In the rows, zero is written as 128.
Known rows:
[182 145 111 110 115 155 125 103 145 126 136 176 110 120 102 136 149 151
 186 100 114 113  86 166 113 137 152 102]: Z424
[140 109 147 138 123 129 130  94 126  99  96 118 155 108 117 102 133  97
 154 145 140 104 146 123 134 169 129 138]: Z908
[148 133 143  54 119 156 109 117 143 149 182 175 135 161 105 148 105 163
 179 125 113 130  85  75 127  94 130 107]: Z453
[173 121 128 112  99 159 111  98 135 117 127 194 128 125  97 132 127 153
 203 120 112 104  97 157 123 151 144 109]: Z868
[107 120 120 106 115 130 114 115 126 149 142  92 142 149 132 119 132 122
 110 140 138 137 142  93 130 124 120 124]: Z557
[106 120 119 106 111 129 113 114 126 150 142  90 141 151 129 122 131 121
 110 140 139 140 143  93 129 121 120 124]: Z375
[147 118 123 140 132 120 123  87 119 108 100 127 139 127 113 125 131 105
 144 162 129 137 142 130 145 175 135 119]: Z360
[180 143 121 105  99 154 122  89 141 117 128 186 116 112  92 136 133 145
 197 108 120 117  91 149 134 137 152 100]: Z106
[159  98 159 209 115  74 147 157 111  90  91  95  98  77 173  92 109 117
  98 148 139 153 162 137 118 138 128 130]: Z741
[ 40 132 126 149 194 102 128 159  84 150 114  93 108 107 180 125 100 151
  78  96 125 122 176 137 117  89 101 128]: Z269
[ 78 133 129 154 138 111 136 169 120 139 126 100 130 137 166 134 104 126
  50 145 133 144 157 111 137 102 118 147]: Z445
[179 130 109 119 111 166 121  97 138 129 130 185 130 118 114 128 139 159
 186 112 114  98  90 170 112 142 150 108]: Z26
[ 77 150 133 141 130  99 143 167 133 137 122 103 105 149 148 151 116 113
  44 139 134 156 152 109 145 105 124 143]: Z662
[126 119  89 100  81 190 108 157 121 169 194 177 151 131  97 107 128 186
 170  96 116 168  79 125 110 127 122 120]: Z709
[144 144 117 137 139 123 141 105 132 118 106 110 120 131 117 126 164 100
 121 133 128 131 132 140 120 169 136 126]: Z682
[122 133 133 192 150 103 156 152 126 106  86 118 121 107 154 128 127 103
  76 148 135 136 152 164 146 142 132 152]: Z217
[104 123 105 112 115 135 121 120 124 155 141  92 139 153 135 124 141 127
  96 136 132 134 140  98 112 130 119 126]: Z799
[122 136 132 189 158 104 158 153 124 102  89 118 119 107 151 126 126 104
  81 145 132 134 151 165 145 144 134 149]: Z455
[115 113 120 216 155 126 161 192 109 107 115 136 158  85 136  85 125 112
 101 136 132 184 139 168 149 169 117 166]: Z329

Facts:
Z602 {stiser=Z686, koge=zutu, geplam=Z962 Z616, pasturil=nafem}
Z409 {koge=zutu, geplam=Z384}
Z601 {stiser=Z662, koge=drasa, pasturil=pevam}
Z384 {koge=drasa}
Z775 {koge=lomo}
Z682 {koge=lomo}
Z413 {stiser=Z126, koge=zutu, pasturil=pevam}
Z16 {koge=zutu, geplam=Z814 Z954, pasturil=fiski}
Z111 {stiser=Z686, koge=lomo, pasturil=pupi}
Z446 {stiser=Z216, koge=drasa, geplam=Z707, pasturil=dafar}
Z450 {stiser=Z945, koge=drasa, geplam=Z20}
Z79 {koge=zutu, geplam=Z55 Z741, pasturil=skovak}
Z882 {koge=zutu, pasturil=gebri}
Z259 {koge=drasa, geplam=Z672}
Z137 {koge=zutu, geplam=Z671 Z20}
Z478 {koge=drasa, geplam=Z450 Z524}
Z640 {stiser=Z981, koge=drasa, pasturil=nafem}
Z445 {koge=zutu, geplam=Z707}
Z269 {koge=zutu, geplam=Z450, pasturil=vemil}
Z776 {stiser=Z919, koge=lomo, geplam=Z671, pasturil=stina}
Z790 {koge=lomo, geplam=Z748}
Z911 {koge=drasa, geplam=Z221}
Z694 {stiser=Z137, koge=lomo}
Z476 {koge=drasa}
Z363 {koge=lomo, geplam=Z73, pasturil=rilen}
Z915 {koge=lomo, geplam=Z913 Z954, pasturil=treli}
Z583 {koge=lomo, pasturil=stina}
Z352 {koge=drasa, pasturil=vemil}
Z807 {stiser=Z682, koge=zutu, pasturil=rilen}
Z187 {koge=zutu, geplam=Z20 Z954, pasturil=gebri}
Z557 {koge=lomo, geplam=Z44, pasturil=pupi}
Z423 {koge=drasa, geplam=Z496}
Z943 {koge=lomo, pasturil=nafem}
Z617 {koge=lomo, geplam=Z69}
Z139 {koge=drasa}
Z325 {stiser=Z981, koge=zutu, pasturil=fiski}
Z781 {koge=drasa, geplam=Z757}
Z329 {stiser=Z746, koge=zutu}
Z496 {koge=zutu, geplam=Z930 Z52}
Z797 {stiser=Z145, koge=zutu, pasturil=rilen}
Z486 {koge=lomo, geplam=Z126 Z329, pasturil=mepa}
Z174 {koge=lomo, geplam=Z599 Z131, pasturil=skovak}
Z559 {koge=lomo}
Z25 {stiser=Z857, koge=drasa, geplam=Z709, pasturil=nafem}
Z666 {koge=lomo, geplam=Z813, pasturil=stubri}
Z66 {stiser=Z662, koge=zutu, pasturil=treli}
Z104 {koge=lomo, geplam=Z861, pasturil=mepa}
Z813 {koge=drasa, pasturil=pupi}
Z616 {koge=drasa}
Z570 {koge=zutu, pasturil=fiski}
Z817 {stiser=Z259, koge=lomo, pasturil=nolen}
Z771 {stiser=Z970, koge=drasa, geplam=Z748, pasturil=pevam}
Z48 {stiser=Z137, koge=lomo, geplam=Z73 Z20, pasturil=muvutok}
Z266 {stiser=Z981, koge=drasa, pasturil=pupi}
Z913 {koge=drasa}
Z75 {stiser=Z880, koge=drasa, pasturil=rilen}
Z763 {koge=zutu}
Z733 {stiser=Z216, koge=drasa, geplam=Z682, pasturil=skovak}
Z163 {stiser=Z599, koge=zutu, geplam=Z79, pasturil=nafem}
Z757 {koge=drasa, pasturil=nafem}
Z945 {koge=lomo}
Z207 {stiser=Z421, koge=drasa, pasturil=skovak}
Z34 {koge=drasa}
Z940 {koge=zutu}
Z432 {stiser=Z785, koge=drasa, geplam=Z979, pasturil=stubri}
Z258 {stiser=Z126, koge=lomo, geplam=Z20, pasturil=nafem}
Z339 {koge=lomo, geplam=Z786, pasturil=pevam}
Z873 {koge=drasa}
Z145 {koge=drasa, pasturil=fiski}
Z382 {stiser=Z137, koge=drasa, geplam=Z934, pasturil=nafem}
Z979 {koge=zutu, pasturil=nafem}
Z131 {koge=zutu, geplam=Z450, pasturil=stubri}
Z471 {koge=drasa, geplam=Z682, pasturil=mugru}
Z26 {stiser=Z919, koge=drasa}
Z414 {stiser=Z707, koge=drasa, geplam=Z450, pasturil=vemil}
Z143 {koge=drasa, geplam=Z692, pasturil=nafem}
Z51 {koge=zutu, pasturil=dafar}
Z99 {koge=lomo}
Z641 {stiser=Z819, koge=lomo, pasturil=nolen}
Z954 {koge=drasa, pasturil=pupi}
Z4 {stiser=Z945, koge=drasa, pasturil=sulal}
Z672 {stiser=Z145, koge=zutu}
Z800 {stiser=Z696, koge=lomo, pasturil=stubri}
Z685 {koge=lomo}
Z934 {stiser=Z785, koge=drasa, geplam=Z875, pasturil=treli}
Z748 {koge=drasa, pasturil=skovak}
Z539 {koge=lomo, pasturil=fiski}
Z703 {stiser=Z972, koge=zutu, geplam=Z10, pasturil=pevam}
Z524 {koge=zutu}
Z73 {koge=zutu, geplam=Z450 Z20, pasturil=nolen}
Z886 {koge=drasa, geplam=Z524, pasturil=treli}
Z10 {koge=lomo, geplam=Z48 Z20, pasturil=rilen}
Z875 {koge=zutu, pasturil=pupi}
Z326 {stiser=Z945, koge=zutu, geplam=Z69 Z496, pasturil=gebri}
Z455 {koge=zutu}
Z814 {koge=lomo, pasturil=pupi}
Z780 {stiser=Z819, koge=drasa, geplam=Z10, pasturil=fiski}
Z785 {koge=lomo, geplam=Z20}
Z721 {stiser=Z69, koge=zutu, geplam=Z886, pasturil=sulal}
Z895 {koge=zutu, geplam=Z736 Z20, pasturil=vemil}
Z645 {koge=lomo, geplam=Z153, pasturil=muvutok}
Z375 {koge=lomo, geplam=Z570, pasturil=pupi}
Z799 {koge=lomo, geplam=Z875 Z943 Z204}
Z584 {koge=drasa, pasturil=pevam}
Z883 {koge=zutu, geplam=Z111 Z126}
Z421 {stiser=Z746, koge=zutu, pasturil=vemil}
Z221 {koge=drasa, pasturil=nolen}
Z927 {stiser=Z145, koge=drasa, pasturil=gebri}
Z55 {koge=drasa, geplam=Z814, pasturil=gebri}
Z98 {koge=zutu, geplam=Z913, pasturil=treli}
Z482 {koge=lomo, pasturil=mugru}
Z193 {koge=lomo, geplam=Z139}
Z483 {koge=zutu, geplam=Z88, pasturil=stina}
Z480 {koge=drasa, pasturil=mugru}
Z599 {koge=drasa, pasturil=fiski}
Z20 {koge=drasa, pasturil=mepa}
Z389 {stiser=Z913, koge=zutu, geplam=Z20, pasturil=pevam}
Z334 {stiser=Z685, koge=zutu, geplam=Z52 Z875}
Z241 {koge=drasa, geplam=Z671 Z88}
Z217 {koge=zutu}
Z739 {stiser=Z685, koge=lomo, pasturil=vemil}
Z453 {stiser=Z855, koge=drasa, geplam=Z16 Z20 Z861, pasturil=muvutok}
Z972 {stiser=Z857, koge=drasa}
Z500 {stiser=Z922, koge=drasa, geplam=Z797 Z88, pasturil=pevam}
Z696 {koge=lomo, geplam=Z602}
Z736 {koge=drasa, geplam=Z741 Z259, pasturil=stubri}
Z27 {stiser=Z339, koge=lomo, geplam=Z645, pasturil=fiski}
Z107 {stiser=Z692, koge=lomo, pasturil=stina}
Z52 {stiser=Z696, koge=zutu, pasturil=treli}
Z786 {koge=zutu, geplam=Z137, pasturil=pupi}
Z709 {stiser=Z421, koge=drasa, geplam=Z599}
Z946 {koge=drasa, geplam=Z73}
Z880 {koge=drasa, geplam=Z367}
Z126 {koge=drasa, geplam=Z10 Z570}
Z861 {koge=lomo, geplam=Z217, pasturil=sulal}
Z662 {koge=zutu, geplam=Z16}
Z204 {stiser=Z145, koge=drasa, pasturil=fiski}
Z849 {koge=lomo, pasturil=gebri}
Z810 {koge=lomo, pasturil=vemil}
Z627 {koge=zutu, pasturil=treli}
Z707 {koge=drasa, geplam=Z20, pasturil=dafar}
Z930 {koge=zutu, geplam=Z807 Z450 Z707, pasturil=mugru}
Z671 {koge=zutu, geplam=Z450}
Z357 {stiser=Z763, koge=zutu, geplam=Z73}
Z999 {stiser=Z763, koge=lomo, geplam=Z137}
Z970 {koge=lomo}
Z323 {stiser=Z922, koge=zutu}
Z44 {koge=zutu, pasturil=vemil}
Z54 {koge=zutu}
Z324 {stiser=Z145, koge=lomo, geplam=Z204, pasturil=sulal}
Z106 {koge=drasa, pasturil=treli}
Z261 {stiser=Z703, koge=lomo, geplam=Z20, pasturil=dafar}
Z426 {stiser=Z453, koge=zutu, geplam=Z20, pasturil=nolen}
Z247 {koge=zutu, pasturil=pevam}
Z497 {koge=lomo}
Z167 {koge=zutu, pasturil=nolen}
Z741 {stiser=Z703, koge=zutu, pasturil=treli}
Z839 {koge=zutu, geplam=Z217, pasturil=dafar}
Z922 {koge=drasa}
Z808 {stiser=Z883, koge=lomo, pasturil=nolen}
Z855 {stiser=Z616, koge=zutu, geplam=Z797 Z88 Z259, pasturil=treli}
Z746 {koge=lomo, pasturil=rilen}
Z88 {koge=drasa, pasturil=stina}
Z985 {koge=lomo, geplam=Z895}
Z424 {koge=drasa, pasturil=fiski}
Z819 {koge=zutu, pasturil=dafar}
Z700 {koge=lomo}
Z949 {koge=lomo, geplam=Z857 Z780, pasturil=nafem}
Z69 {stiser=Z126, koge=lomo, geplam=Z450, pasturil=stubri}
Z356 {koge=zutu}
Z93 {koge=drasa, geplam=Z559, pasturil=rilen}
Z367 {stiser=Z685, koge=zutu, geplam=Z261, pasturil=mugru}
Z577 {koge=lomo}
Z147 {koge=zutu, geplam=Z797, pasturil=gebri}
Z422 {koge=zutu, pasturil=sulal}
Z582 {stiser=Z775, koge=zutu, pasturil=pevam}
Z308 {stiser=Z970, koge=lomo}
Z838 {stiser=Z746, koge=lomo, pasturil=nafem}
Z692 {koge=zutu}
Z962 {stiser=Z145, koge=lomo, pasturil=mugru}
Z171 {stiser=Z746, koge=zutu, pasturil=fiski}
Z738 {koge=zutu, pasturil=vemil}
Z936 {stiser=Z785, koge=drasa, geplam=Z970, pasturil=fiski}
Z613 {stiser=Z476, koge=drasa, pasturil=pevam}
Z574 {stiser=Z145, koge=lomo, pasturil=pupi}
Z542 {stiser=Z911, koge=zutu}
Z153 {koge=lomo, geplam=Z682, pasturil=nafem}
Z655 {stiser=Z259, koge=lomo, pasturil=pupi}
Z919 {koge=drasa, geplam=Z384 Z617, pasturil=pevam}
Z868 {stiser=Z193, koge=drasa, pasturil=nafem}
Z825 {koge=zutu}
Z908 {stiser=Z775, koge=lomo, pasturil=mepa}
Z981 {koge=drasa}
Z837 {stiser=Z334, koge=lomo, geplam=Z26 Z979, pasturil=rilen}
Z857 {stiser=Z99, koge=drasa, geplam=Z384, pasturil=mugru}
Z360 {koge=lomo, pasturil=skovak}
Z216 {koge=zutu}
Z686 {koge=zutu}
Z57 {stiser=Z919, koge=lomo, geplam=Z814}

Rows:
No name comes twice in this set of rows, the named rows included.
[132 143 106  75 103 165 109 118 130 164 171 166 118 149 116 147 126 179
 156 104 111 121  92 114 105 103 135 101] => Z946
[ 45 113 129  90 183 118  91 105  78 159 117  99 122 135 148 119 111 153
 147  91 119  94 174 109 100 121  91 108] => Z69
[137 118 112  78  64 168  82 103 128 160 165 180 138 156 109 144  98 173
 167 134 119 127 105 113 132 110 139 100] => Z733
[ 96 135 156 143 186 114 168 184 127 130 143 104 137 142 171 133 100 128
  56 157 124 145 133  70 125  96 109 163] => Z895
[ 96  75  94  95 127 106 114 170  86 135 158  79 153 147 105 169 146 122
 121 147 135  93 148  90 116 117  82 161] => Z324
[175 134 127 105 100 150 113  98 138 114 122 194 115 127  87 145 133 146
 200 115 112 111  96 151 126 150 147 107] => Z757
[ 24 118 144 137 191  92 112 159  76 142 107 105 106 116 166 127  83 146
  97  98 121 114 189 124 126 100  85 128] => Z131
[130 116 122  73  70 170  85 108 131 155 161 175 138 154 109 141 107 170
 168 121 120 110 102 113 123 110 132 109] => Z382
[179 123 126 159 127  85 148 118 116 112 104  86  74 112 138 107 165 117
 128 121 121 158 133 119  71 174 129 102] => Z99
[ 76 117 132 158 145 118 133 167 114 143 129 102 142 131 179 123  95 132
  55 149 133 137 158 117 136 101 114 150] => Z357
[ 91 125 104 109 126 133 116 116 110 163 138  90 132 145 139 122 137 135
  99 126 132 129 148 104 110 126 117 121] => Z617
[ 32 134 116 153 201  98 124 150  70 158 113 100 104 105 183 127  87 163
  80  98 120 131 185 133 124  91  99 116] => Z671
[180 128 122 113 106 160 114  91 143 124 133 186 133 119 105 127 135 152
 197 113 119 105  92 167 128 138 150 106] => Z266
[116 112 122 213 157 125 165 189 116 107 118 129 156  84 139  80 125 110
 107 132 135 184 136 170 151 159 118 164] => Z171
[117 122 156 164  92  75 153 178 119 124 126  65  80 102 169 108 114 128
  55 129 144 172 157  76 104  93 120 126] => Z703

The same elements again, as new rows of numbers:
Known rows:
[168 123 129 147 127 123  85 144 141  90 109 168 155 118  91  73  94 163
 115 130 139 118 116 205 141 105]: Z662
[126 125 131 109  55 156 151 136 169 122 123 171 121 138 149 106 108 120
 165 118 125 123 102 142  99  69]: Z476
[108 114 134  96 110 182 137 122 153 111 121  75 108 143 138 164 120 155
 111 167 154 136 134  88 115  92]: Z927
[ 77 117 113 122 140 147 159 153  88 176 123  95 134 109 106 130 155 101
 168 128  89 135 126 131 161 175]: Z849
[148 132 111 125 146 121 104 149 131  97 133 141 142 128 180 102  99 148
 128 116 141 120 114 134 132 115]: Z421
[123 138  92 145  41 127 139  88 154 105 103 155 115 163 128 101 116 175
 149 127 113 118  83 143 145  81]: Z911
[122 135 134 114  90 173 132 111 140 133 122 134 117 149 136 116 109 148
 136 137 145 123  96  97 107  90]: Z424
[120 142 127 122  74 171 119 131 163 147 115 140 126 142 118 115  93 146
 158 149 129 115  92 120 115  77]: Z145
[ 76 107 116 143 143 147 166 148 102 150 127 106 129 104 103 131 157 130
 181 131  89 145 135 129 166 189]: Z666
[104 107 153 109 120 176 102 116 119  72 122 121  83 176 156 148 142 190
 150 122 188 158 106  93 142 129]: Z733
[ 93 124 141 116 164 120 141 154  81 176 135  82 134 109 110 146 190  79
 126 131 111 133 162 119 133 179]: Z111
[152 123 107 124 124 113 117 147 141 100 129 136 153 121 178 100  97 146
 123 132 142 117 118 138 131 101]: Z356
[167 127 122 120 168 114  72 120 148 130 124 156 138 107 100 147  78 100
  59 128 115 133 128 136 124 118]: Z73
[170 125 163 132 103 127 137  74 154 107 125 162  89 142  87 144 115 127
 102 114 155 132 122 153 114  84]: Z946
[113 143 137 117  91 161 221 116 181  72 151 136 106 116 165 164 125 138
 139 188 112  80 128  81  76  86]: Z771
[139 136 111 120 149 106 128 132 128  80 140 112 139 134 191 118 120 149
  99 144 153 102 131 114 132 118]: Z323
[113 130 126 145  86 150 127  95 161 119 115 145 119 148 136 104 120 177
 150 131 140 153 142  92  84 106]: Z93
[143 130 120 157 154 120  81 134 148  72 117 163 138 115 122 112 108 164
 116 139 126 130 135 140 116 153]: Z839
[111 115 141 105 124 168 113 100 128 126 115  99  98 165 144 129 130 163
 118 129 181 150 130  88 111 109]: Z266

Rows:
No name comes twice in this set of rows, the named rows included.
[131 132  93 136 136 133  81 153 146  90 129 155 149 123 173 114 100 160
 139 132 122 138 126 110 118 130] => Z51
[169 131 142 128 106 123 155  69 157 125 144 149  88 157 122 165  94 133
 135  88 147 136 109 114 133  70] => Z423
[135 129 115 146 162 125 111 114 136  96 107 108 152 112 119  87 102 166
  65 187 145 105 162 134  99 133] => Z163
[140 134  78 129 132  91 120 129 129  83 136 105 143 151 175 125 119 169
  77 161 135  96 129 113 142 108] => Z542
[132 157 136  84 106 150 122 121 149 158 145  85 113 162 163 178 111 121
 120 146 162 124 112  49 109  66] => Z204
[ 99 105 131 113 114 180 117  93 128  94 115  95  92 165 139 144 129 189
 115 139 173 152 116  89 130 124] => Z432
[184 124 119 139 132  95  87 130 156 106 122 175 144 113 101 118  90 116
  91 120 121 114 115 171 132  98] => Z137
[138 128 162 108  54 156 102 129 155 125 105 173 121 138 112 101 134 110
 121 118 147 127 111 171  90  83] => Z259
[134 138 148 185 157  81 151  99 108 175 134 156 130 103  61 144 165 103
 144 102  90 143 180 142 119 175] => Z363
[ 84 107 103  93 110 176 144  83 151 133 108  82 115 140 141 139 129 155
  75 162 137 151 159  86  89 102] => Z4
[136 120 134 118  67 145 116 109 138 133 108 154 119 158 139  90 123 157
 158 109 145 134  95 145 130  84] => Z981
[ 86 146 117 158 129 113 139 136 107 197 122 146 146 110 112  85 159 112
 199  84  86 149 147 141 122 178] => Z746
[124 121 110 119 178 136 134 119 133 107 127 112 149 110 182  89  91 155
 111 147 151 117 153 100 104 128] => Z602
[131 100 109 125 158 159  98 137 142  86 111 135 143 102 119 112  81 156
  93 158 118 128 117 151 139 135] => Z147

Now the same elements, written a new way:
Known rows:
[108 101 182 121 132 103 128 109 119  84 138 135 145 162]: Z883
[126  96 140 122 132 147 128 111 154 119 124 158 150 188]: Z627
[132 216 171 131 110  48 125  92 167  58  62 166 108 166]: Z73
[ 96 211 135 151 179  87 138 119 119 155  56 156  94  57]: Z48
[121 102 135 119 129 136 166 114 144 123 128 151 163 186]: Z570
[106 163 121 127 146 138 108 132  63 139 123 136 123  78]: Z999
[128 100 139 123 127 143 138 115 152 121 123 155 155 189]: Z54
[156 102 104 145 106 142 138 150 169 138 137 100 122 123]: Z34
[106 104 183 133 133 122 124 109 107  74 142 147 129 161]: Z855
[134 125 105  91 151 136  98 126 100 185 115 119 160 100]: Z682
[172 196 163  99  79 106 115  78 112  48 125 131 102 204]: Z269
[122  97 142 126 131 143 138 114 150 118 122 151 153 188]: Z217
[ 88 107 177 137 134 103 161 115 106  86 140 147 139 157]: Z16
[112 155 127 116 150 121  99 123  72 144 122 125 129  78]: Z985
[149  96 107 144 109 142 138 149 162 137 137 100 125 118]: Z384
[126 115 160 113 135 152 145 137 162 118 117 147 161 187]: Z51
[138 116 138 151 108 117 138 148 131 102 150  95 105  98]: Z781
[135 120  81 192  89 147 129 145 151 137 140  91 142 140]: Z266
[112 108 124 151 119 134 119 100 148 123 134 137 171 204]: Z882

Rows:
No name comes twice in this set of rows, the named rows included.
[142 115 139 147 102 119 124 145 126  94 153  98  94 100] => Z886
[102 175 145 136 181  38  81  94 138 168  48 124 118  58] => Z785
[168 242 127 176  88  57 125 107 189  81  56 120  55 105] => Z450
[ 72 145 162 194 148  63 111  84 159  97  98 150 129 164] => Z187
[136 145  89 127 147 181 108 115  93 180 103 129 134 112] => Z739
[156 102 107 147 112 145 132 137 164 147 141  92 110 127] => Z352
[115 112 131 186 103 102 118 135 113 104 169  77 121 104] => Z55
[ 74 169 172 182 155  67 144 112 184  91  55 187 112 139] => Z426
[150 104 103 136 101 137 143 160 167 135 129 106 139 114] => Z221
[124 145  72 132 137 143  87 111  98 184 123 114 166 120] => Z849
[123 140 158 162 136  75 166 143 164 116  98 107  86  76] => Z453
[186 176 126 122  61 102 126 129 123  71 138  92  91 117] => Z478

